The rows lie along a hidden order. The number after each row says roughly how far along it the row is, from 0 to 15. A new part has a new order.
In the rows, 128 means zero.
[145 132 140 120 118 149 148 111 231 134 137 170 121 127 105 125 157 136
 153 142 146 184 213 158 151 133 140 124 111 116  94 224 143]	12
[118 130 137 117 139 117 129 121  69 131 121  33 146 156 151 122  67 121
 111  35  85  73  52  87 149 178 107 146 162 135 133  39 133]	4
[140 136 129 135  82 146 143 111 255 154 123 203  97 118 100 117 172 135
 168 180 146 239 236 197 211 126 148  83  83 117  94 255 143]	13
[169 141 135 137 119  93 162  88 120 130 145 125  90 135 105 113 146 120
 114 168 100 133 158 159  90 106 133 110  72 123 130 110 138]	3
[117 122 130 103 146 145 102 159 103 120 121 115 148 138 131 145  82 143
 114  49 137  69  88  86  95 151 119 173 164 126 118  85 113]	9
[105 124 120 113 167 159 132 121 107  96 142  51 183 145 179 125  83 109
 134  67 102  83  71  71 108 128 119 156 148 139 140   1 159]	2
[146 145 140 124 127 116 119 121 139 126 128 141 104 135  77 121 152 133
 139  99  94 109 200 135 143 199 145 123 109 116 104 190 133]	13
[162 135 159 123 126  89 165  86 101 155 142  88 112 150 121 116 118 131
 113 121 116 140 130 143 140 167 111 132 138 124 114 138 123]	7
[118 123 120 114 128 162 121 142 171 121 126 139 140 131 142 138 105 132
 126 103 139 128 115 119 110  99 127 145 123 126 117 111 134]	7
[156 139 154 118 124 116 137 112 161 138 134 150 109 135  79 124 148 144
 140 108 122 136 204 146 140 189 136 134 123 114  98 219 128]	14
[170 140 128 151 100  82 151 103 122 145 134 181  66 116  89 120 177 129
 111 225 126 154 179 191  99  86 139  93  66 118 140 171 115]	5
[122 123 130 118  94 116  96 164 110 164  88 137  95 135 116 143  65 153
  92  67 142 103  64 133 156 135 106 141 150 124 118 144  81]	10
[129 122 132 137 133 106 128 131  62 137 124 117 130 124 137 130 130 128
 118 149 141 120  98 130 133 132 117 128 152 130 146 111 113]	6
[134 131 118 122 141 118 114 145  68 109 127 116 118 133 122 137 102 130
  95 101 110  52  87 102  41 100 126 152 112 125 143  28 115]	4
[134 125 121 121 127 123 110 152  99 122 120 150 110 127 116 142 100 141
  96 116 134  84  96 120  63  92 125 147 117 124 134  86 104]	6
[173 152 143 126  98  85 133 109 139 145 124 146  57 144  59 119 126 141
 104 103  82 104 176 164 107 156 136 117  71 113 105 159 117]	9
[147 140 127 126 151 111 134 117  71  99 144  98 124 138 113 124 125 120
 107 106  81  54 121 106  48 122 133 143 103 125 143  34 136]	3
[150 123 140  89 119 162 162 118 228 136 140 124 125 154 149 139  56 146
  98  74 143 153 111 138  84  69 108 164 109 118  91  91 137]	5
[110 131 120 133 127 125  87 159  65 127 104 117 116 127 108 130 114 130
 120  83 106  67 100 107 139 171 130 131 138 129 139 115 107]	9
[138 125 149 143 115  85 141 109  71 169 122 118 117 126 126 121 147 131
 128 170 151 165 115 157 200 165 113 112 167 131 133 191 107]	8
[154 128 147 135 143  86 164  92  57 138 150  89 129 134 134 119 144 120
 116 167 126 136 112 131 109 132 118 130 141 132 142  98 130]	3
[127 133 122 126 128 121 121 129 109 120 124 116 117 132 124 126 117 123
 120 107 104  97 111 117 114 132 129 127 115 128 136  92 127]	5
[152 119 136 133 118  97 140 130  91 150 130 163 101 118 120 139 134 142
  96 192 171 148 105 156  86  77 115 133 129 123 138 143  96]	5
[164 148 122 134 112 122 145 105 186 114 140 154  83 136  92 116 140 122
 117 141  83 126 193 164  75  90 148 109  44 118 119 116 144]	5
[136 137 134 123 129 126 120 128 132 120 127 131 116 137 100 126 132 133
 132  91 106 104 161 122 131 168 136 131 119 123 113 149 128]	10
[163 130 149 119 139  91 158 105  64 135 143  88 120 147 122 127  99 134
  89 120 116  92  95 128  63 118 111 153 127 124 131  54 118]	3
[135 119 126 157 115  65 110 147   5 160 108 152  91 107 120 136 142 137
  94 208 158 113  67 149 131 105 115 114 149 133 167 134  74]	5
[132 139 142 143 106 115 123 117 165 152 120 170 109 114  82 114 199 131
 173 162 134 183 231 167 232 210 148  90 134 120 107 255 127]	15
[132 127 104 136 132 123 134 124 101 109 135 112 115 127 153 129 109 117
  96 156 111  99  73 122  43  35 125 125  85 134 161   1 134]	0
[153 122 149 122 138  96 145 119  53 144 136 104 123 137 133 135 104 140
  96 126 148 112  78 125  95 128 104 154 157 125 132  95 105]	5
